In the rows, 128 means zero.
Each row of numbers stands for one element and depends on some of the facts below. Use the named rows to name the rest.

There are 4 kinds of fact about the elements: τ, Δ, κ, Φ.
[K128, K165, K298, K467, K471, K551, K560, K701, K743, K749, K856, K888, K892, K917, K953, K977] τ 260
[K129, K14, K163, K175, K196, K206, K234, K273, K290, K306, K323, K337, K342, K397, K418, K439, K44, K445, K447, K459, K463, K490, K491, K497, K511, K522, K572, K599, K610, K615, K620, K641, K65, K651, K685, K686, K7, K706, K741, K746, K754, K758, K769, K777, K784, K876, K885, K89, K890, K898, K901, K908, K936, K954, K970, K984, K998] τ 70
[K13, K16, K191, K285, K313, K333, K345, K363, K4, K430, K591, K64, K655, K670, K707, K713, K728, K774, K820, K826, K831, K833, K839, K861, K950] τ 728
{K16} Δ K855
{K196} Δ K684
{K234} Δ K217
{K337, K746} Δ K874
{K363} Δ K520
{K397, K490, K953} Δ K879
{K4} Δ K491
{K418, K641, K741} Δ K323
{K471} Δ K506
{K491} Δ K876
{K511, K560} Δ K290
{K572, K685} Δ K453
{K591} Δ K14
{K64} Δ K857
{K651, K655} Δ K578
{K701} Δ K746
{K758} Δ K378
{K769} Δ K397
{K831} Δ K208
{K833} Δ K893
{K839} Δ K234
{K908} Δ K271
{K936} Δ K21
{K998} Δ K775
κ c <- K10, K129, K196, K208, K234, K342, K397, K459, K463, K490, K491, K506, K551, K599, K65, K701, K707, K746, K754, K769, K774, K831, K839, K861, K879, K885, K888, K89, K890, K901, K953, K970, K998
κ d <- K100, K21, K217, K220, K271, K273, K290, K298, K333, K345, K4, K418, K430, K447, K453, K579, K615, K620, K641, K686, K713, K743, K749, K820, K833, K856, K876
κ a <- K122, K13, K134, K14, K163, K165, K175, K191, K206, K285, K287, K313, K439, K445, K497, K518, K520, K542, K549, K591, K604, K64, K670, K684, K7, K728, K741, K775, K826, K855, K892, K893, K898, K977
κ b <- K128, K16, K17, K306, K323, K337, K341, K363, K378, K44, K467, K471, K511, K522, K560, K572, K578, K587, K610, K651, K655, K685, K706, K758, K777, K784, K841, K857, K874, K908, K917, K936, K950, K954, K984
K100 Φ [K728]
K128 Φ [K728]
K134 Φ [K447, K518, K196]
K16 Φ [K13, K506, K743, K333, K511]
K17 Φ [K784, K754]
K273 Φ [K191, K599, K707, K333]
K285 Φ [K65, K542, K459, K833]
K287 Φ [K998]
K342 Φ [K271, K774, K522]
K345 Φ [K741, K217]
K363 Φ [K323, K206]
K378 Φ [K998, K313, K306]
K418 Φ [K13, K841, K129]
K430 Φ [K970, K587, K857]
K439 Φ [K707, K908]
K445 Φ [K713, K7]
K467 Φ [K447, K970]
K471 Φ [K706, K572]
K491 Φ [K855]
K549 Φ [K298]
K579 Φ [K713, K841, K857]
K610 Φ [K163]
K620 Φ [K856]
K641 Φ [K888]
K701 Φ [K4, K217]
K758 Φ [K163, K459]
K777 Φ [K655]
K826 Φ [K775]
K831 Φ [K220]
K874 Φ [K65, K984, K893]
K885 Φ [K175, K234, K290]
K89 Φ [K122]
K890 Φ [K518, K551]
K892 Φ [K191, K686, K876, K936]
K901 Φ [K65, K953]
K950 Φ [K984]
K954 Φ [K893]
K977 Φ [K518, K551, K898]

Some elements and their rows:
K298: [108 138 143 133 154 122 127  87 133 127 112  92 174 155 136 125 118 157
 136  99 139 109 156 130 106 169  89 122  70  98 140 113 131 112]
K208: [127 143 134 123 117 144 128 132 136 138 131  91 104 133 130 124 133 142
 132 103 136 113 134 122 119 137 126 116 125 120 137 122 137 129]
K163: [101 138 131  97  92 126 155  98 126 128 161 105 129 174 129 144 130 145
 150 105 116 121 142 132 136 146 114 155 117 140 118 118 135 130]
K950: [126 138 125 128 191 127 118 190 132 112 110  99  93 118 132 119 137 104
 136  58 151 135 113  75 131 110  71 123 126 156 128 154 141 131]
K615: [114 128 138  90 142 107 136 100 116 146 146  94 149 141 149 123 139 143
 130 110 129 101 132 138 107 137 108 124 126 121 122 133 133 121]
K707: [ 98 151 128 136 137 140 139 119 140 104 130 103 135 136 151 134 109 137
 149  84 132 140 130 135 123 144 106 123 113 135 150 139 146 123]
K701: [107 138 111 153 215 112 149 200 168 149 143  94  87 134 157 130 127 107
 147 225 168  82 144 165 123 111 193  77 114 148  69 119 130 112]
K378: [138 137 140 115 142 146 117 186 137 142 128  94  77 114 116 115 144 108
 133 115 157 114 108  93 129 117 129  82 145 115 129 148 144 120]
K17: [130 136 140 126 146 133 122 177 136 133 123  96  88 117 123 125 136 107
 133  86 137 118 140  79 117 140 110 108 129 134 129 146 139 128]
K165: [107 153 142 116 133 128 124 124 144 135 129  96 116 161 109 140 133 134
 137 159 151 109 156 130 122 135 104 130  91 106 106 108 127 111]
K128: [130 136 144 140 153 132 109 193 146 130 112  90  86 122 109 120 146 100
 138 116 167 109 134  85 136 130 104 103 102 125 111 136 139 117]
K134: [121 152 138  99 141 121 120 137 131 146 138  97  96 148 118 140 140 136
 120 122 133 115 154 118 109 120 107 142 120 117 106 119 111 126]
K892: [117 152 143 116 145 124 118 137 144 136 132  94 102 159 103 136 144 132
 129 155 154 106 159 117 124 125  99 133  93 105 100 102 120 115]
K831: [111 166 145  94 144 116 106 173 139 142 144  97  96  80 145 131 137  89
 134 199 164 108 107 151 106  80 129  60 166 106 116 172 135  98]
K754: [102 133 139 123  91 133 154 100 132 123 159  99 131 139 148 135 124 136
 153 101 118 118 151 143 137 165 134 132 125 137 137 126 149 134]
K342: [119 139 144 104 109 119 127 142 128 145 162  90  99 112 139 129 149 120
 134 141 136 102 139 136 128 118 139 114 145 129 114 137 134 130]
K591: [102 161 127 106 161 115 129 126 129 116 134 108 123 141 138 149 123 132
 135 113 136 133 143 131 110 120  81 148 113 130 117 132 124 117]
K129: [103 134 138 121  76 134 151 104 132 127 158  99 133 138 145 135 124 136
 156  96 119 115 149 143 136 163 138 128 124 134 136 130 146 134]
K874: [139 116  91 178 227 140 147 215 146 145 150  88  59 138 154 109 122 118
 128 159 168 102  98 116 129 112 171  79 135 152 100 129 126 137]
K728: [ 99 157 122 116 151 128 135 111 129 112 138 106 132 157 131 142 116 142
 138 107 136 137 130 127 116 127  82 142 110 130 130 125 125 120]
K820: [113 147 125 106 194 113 123 114 122 130 120  99 154 137 155 120 126 145
 125  90 141 124 109 132  98 119  73 117 111 122 135 141 129 113]

Which element is each row?
No name comes twice in this set of rows, the named rows included.
[113 133 141 142  84 131 138  92 121 117 157  97 139 133 154 137 120 148
 143  72 113 123 167 136 125 186 114 148 108 132 148 122 138 141]	K234
[108 155 136 122 159 121 129 142 134 115 119 103 125 120 154 135 125 122
 144  77 132 135 138 131 115 128  89 135 121 142 134 144 137 126]	K839
[120 130 140  86 154 100 125 114 113 152 147  89 137 131 150 119 150 140
 119 104 130  99 125 127 112 126 101 126 129 127 115 137 127 124]	K273
[ 96 144 141 100  67 126 149  91 128 134 176 104 130 151 127 147 120 134
 146 157 128 112 142 156 124 148 127 127 132 114 121 125 135 116]	K206
[122 125 143 102 146 112 132 182 125 130 133 100  93 116 131 130 148  95
 143  71 126 113 139  87 140 133 107 136 137 164 108 154 145 138]	K758
[120 137 143 144 135 142 120 167 149 121 112  97 110 128 112 125 128 106
 148 121 161 113 143 100 138 150 119  93 106 113 127 138 149 113]	K917
[121 134 134 140 106 159 137 141 139 119 126 100 118 132 120 125 113 128
 149  79 140 124 120 101 126 169 128  92 123 115 157 141 151 122]	K857
[118 144 134 126 177 122 112 188 132 112 115 105 101 104 143 128 128  96
 139  75 146 134 131  93 117 122  77 114 128 149 129 164 137 122]	K16
[ 87 127 149 130  59 123 134  83 173 134 122  60  50 176 123 113 132 125
 146  94 179 152 146 133 103 126  66 116 111 125 146 102 124 121]	K879
[115 154 122 103 184 116 122 143 124 124 131 103  98 153 128 134 140 136
 123  92 138 133 123 110 121  95  66 161 112 147 107 123 121 129]	K285
[ 53 150 145  82 134 137 139  75 153 140 185 111 150 123  88 164 116 143
 157 209  79  85 149  72 148 126 162 151 130 120  91 173 125 111]	K741
[ 95 148 125  91 194 112 146 102 128 118 106 109 173 147 159 129 115 146
 147  53 123 134 126 127 102 133  79 126 103 138 140 144 147 113]	K833
[114 151 137  99 123 124 132 118 130 137 140 100 110 158 120 145 128 142
 133 126 126 114 153 126 109 134 111 141 118 111 118 118 121 122]	K604
[114 143 134 133  93 155 141 108 139 129 133  97 129 140 129 129 116 147
 145  92 128 122 134 135 120 156 130 106 116 112 151 118 147 129]	K506
[103 142 142 116 144 126 136  95 141 131 113  95 169 157 131 124 121 149
 144 129 142 107 141 136 113 153 106 100  82  93 133 114 148 100]	K743

The same elements again, as new rows of numbers:
Named rows:
K578: [177  99 110 122  92 151 162  45 113 142  95 138 157 135 147 148 102 167
 114 183 134 145 173 145  99 122 126  82 125 151 143 142 179 113 106 103]
K506: [104 120 104 122 132 109 146  73 113  60 120 135 100  31 142 144 117 110
 108 167 132 147  89 132 110 167  89 105 100 158 170  21 130 111 174 110]
K271: [175  91 130 138 137 180 126  41  99 129 163  91 189 122 171 137 139 137
 106 112 120 176 161  95 132 143 160 132 101 157 101 161 179 128 140 166]
K936: [136 130 159 150 163 177 122 170 117 108  57 114 102  78 106  99 110 151
 130  60 173 109 103 145 121 123 121 128  96 122 174 125 114 106 139  98]
K620: [133 128 149 149 142 181 124 119  95 175 115 118 153 155 124  99 125 136
 135 111 108 170 146 139 128 105 154 138 127 111 120 179 153 125  89  94]
K196: [121 128 146 135 125  75 126 190 158  88 140 119 130 106 106 116 132 161
 134 109 139  95 128 102 161 111 155 128 142 108 156 121  95 148 172 168]
K741: [149 140 162 137 148  86  92 181 143 105 103 169 101 139 107 112 120 161
 108 112 150  93  91 104 167 111 127 120 126 108 126 129  95 137 121 159]
K839: [128 106 149  97  90  76 120 139 142 116 147 141 137 139 174 145 120 161
 137 137 136  94 126 106 157  77 141 125 175 145 130 115  94 141 126 159]
K165: [128 136  95 104 129  95 155 136 147  95 162 134 122 177 154 159 150 129
 123 177 152 108 120 141 141 136 110 110 141 157 109  96 137 104 118 129]
K44: [110 136 137 147 136 155 120 125 119 153 121 114 150 112 110  94 133 104
 129 100 118 152 115 130 123 130 137 147 111 121 126 158 122 159 127 123]
K21: [156 130 109 121 107 178 145  84  93 121 138  77 134 138  93 122 163 126
 166 149 132 151 210 154 118 184 131 136 101 144 135 156 164 139 131 111]
K893: [136 133  88 103 101  66 126  79 154  76 165 153 132 129  82 141 182 146
 119 191 122  99 178  92 137 212 147 113  87 123 111 141 125 145 163 198]
K591: [114 163 140 113 131 101 117 170 139 103 124 153  74 148 107 131 135 120
 145 127 137 102 105 137 148 119 113 141 138 126 120 102  90 158 128 133]
K4: [184 139 165 151 136 157 112 102 111 120  99  98 145 158 121 107 125 146
 135  69 160 114 110 125 131 109 133 153 101 150  98 173 123 151 109 142]
K16: [111 130 175 132 114 193 135 173  75 154 148  60 147 151 195 131 129 112
 187 113 129 175 157 166 122  45 117 161 186 140 169  85 120 131 131  53]
K874: [ 96 139  52  91  75 168 152  91 143 235 117 153 104 168 110 148 155  79
 152 144  83 124 178 153  94 170 109 137 143 120  86 183 136 141  72  83]
K713: [174 119 150 154 167 188 112  72 104 116  93 107 121 101 139 137 105 118
 114  65 156 148  93 120  99 148 104 133  78 148 132 128 149 106 141 125]
K560: [153 140 106 133 147 152 136 158 153 148  96 117 112 177 145 148 132 119
 134  88 177  81  95 165 135  92 104 129 141 153 106 134 113 123  84  85]
K128: [109 124  90 123 131 168 147 110 142 184 129 143 129 157 175 137 129  68
 117 112 130 122  75 174 123 102  88 133 147 172  76 123 130 114  74  78]
K191: [144 134 164 136 150 102 116 125 112  30 150 103 120  90 118 137 124 144
 141 148 150 148 116 121 141 153 123 132 105 145 173  54 131 123 197 156]
K861: [ 86 156 109 112 122  84 107 140 148 119 141 142 111 107 116 133 138 103
 127 136 119 114 111 121 133 143 120 136 142 125 118 108  82 156 153 142]

Which element is each row?
No name comes twice in this set of rows, the named rows included.
[ 86 166 122  93  99  88 126 189 142 144 113 152  77 133 124 137 130 112
 151 140 132  77 114 152 133 111 114 146 169 120 129 101  69 158 114 101]	K831
[ 79 182  83 112 115  87 155 209 183 148 140 145  79 194 115 147 151  84
 156 159 142  69  91 203 146 118  83 163 168 130 113 103  69 145  91  81]	K701
[186 141 135 221 198   9 103 204 236 110 113  97 158 150  54 131  53 153
 105 187  49 149  87  99  78 120  99 159 119  94 138 169 148 171 195 212]	K998
[148 132 197 161 151 216 137 180  66 160  93  95 141 172 148 100 108 152
 171 115 158 172 131 185 117  47 126 138 153 115 168 139 140 119  87  47]	K418
[163  92 187 158 162 173 121 148 106 132 109 104 157  91 177 119  87 166
 115  45 142 134  97  91 129  77 142 133 128 130 158 127 134  92 148 132]	K908
[201  47 129 119 121 178 142   8  90 127 119 114 188 103 191 171 108 173
  87 120 146 154 167  91 108 145 147  79  99 170 137 157 209  72 132 146]	K217
[111 127  99 106 138  66 106 174 198 139 178 132 137 176 171 163 143 118
 107  73 134  43  78  98 181 105 130 156 159 153  67 135  64 142 131 201]	K953
[ 69  86  84  86 122 108 120 110 142 153 187 135 134  75 188 179 129  79
 103 121  76 140 146  83 106 139 126 116 163 135 124  83 116 112 153 153]	K879
[149 132  96  99 110  52 112 109 165  98 165 145 137 160  95 139 159 149
 123 153 137  75 160  89 165 164 151 127 132 120  90 160 117 149 142 205]	K542

The same elements again, as new rows of numbers:
Named rows:
K857: [135 139 125 156 149 141 109  92 131 162  89  90 173 121 132]
K333: [163 157  96 136 130 127 141 174 125 172  81 109 134 163 151]
K655: [123 148 127 137 125 126  93 122 122 147  80 125 126 117 136]
K341: [135 122 123 139 117 132 103 100 136 148  86 130 122 111 127]
K323: [122 162 140 159 126 113 151 116 157 145  68 132 113 112 172]
K855: [125 118 139 159  97 119 122 122 117 119 183 114 153 144 118]
K775: [125 120 140 157  98 122 114 115 113 122 190 115 156 142 116]
K743: [173 137  96 145 123 131 129 126 150 171 105 119 132 158 133]
K984: [124 159 153 131  93 114  72 104 128 113  80 136 115 127 159]
K604: [127 111 136 151 103 125 131 132 115 128 185 132 139 131 113]
K7: [136 142 157 147 141 135 164 145  97 123 167 109 157 132 138]
K901: [102 105 129  82 105 121 129 138 144  86 153 161  93 139 131]
K856: [137 131 120 148 111 119  93  87 151 142 114 123 137 128 118]
K363: [132 107 124 121 133 127 137 129 123 158  70 143  99  94 119]
K491: [106 111 125  91 138 136 155 136 136 104 155 130 127 133 131]
K337: [142 155 159  82 157 143  61 142 130 167  75 160 121  91 122]
K970: [ 93 157 132 117 181 143 142 122 133 107 153  88 176 136 133]
K447: [120 166 155 135 172 133 126  92 123 145  84  88 164  98 131]
K820: [132 133 121 123 127 120 123 123 118 151  87 123 124 114 122]
K65: [ 90 161 139 109  90 113  74 138 147  75 159 134 133 170 153]
K10: [107 118 105 113 129 131 127 130 156 111 173 124 140 153 119]

Rows to name:
No name comes twice in this set of rows, the named rows included.
[ 96 108 136  91 181 153 173 121 135 107 150 118 139 102 114]	K890
[130  79 137 150 141 137 158  91 116 140 193 131 144  96  86]	K977
[115 147 141  52 160 145  87 165 145 132 156 155 143 130 113]	K746
[126 103 134 138 115 126 159 152  96 131 172 137 123 118 114]	K826
[161 155 118 120 130 129 145 149 137 148  84 119 112 150 150]	K686
[155  94 108 120 162 147 175 113 134 171  94 121 120  98 101]	K579
[136  93 125 140 160 147 129  70 145 162  96 124 137  81  99]	K467
[131 151 129 140 144 108 193 138 167 147  74 161  72  95 149]	K641
[131 106 130 160 102 125 122 117 127 129 195 135 137 134 113]	K165
[134 137 127 151 151 141 107  92 129 157  84 102 155 109 125]	K587
[136 149 103  99 142 140 167 182 140 120 150 123 130 187 161]	K599
[107 134 128  98 144 136 143 139 135  96 151 127 132 144 133]	K463
[ 90 141 116 138 151 135  94  89 156 112 184 101 183 144 111]	K551
[135 100 117 113 174 138 175 124 117 166  77 116 127  81 101]	K430

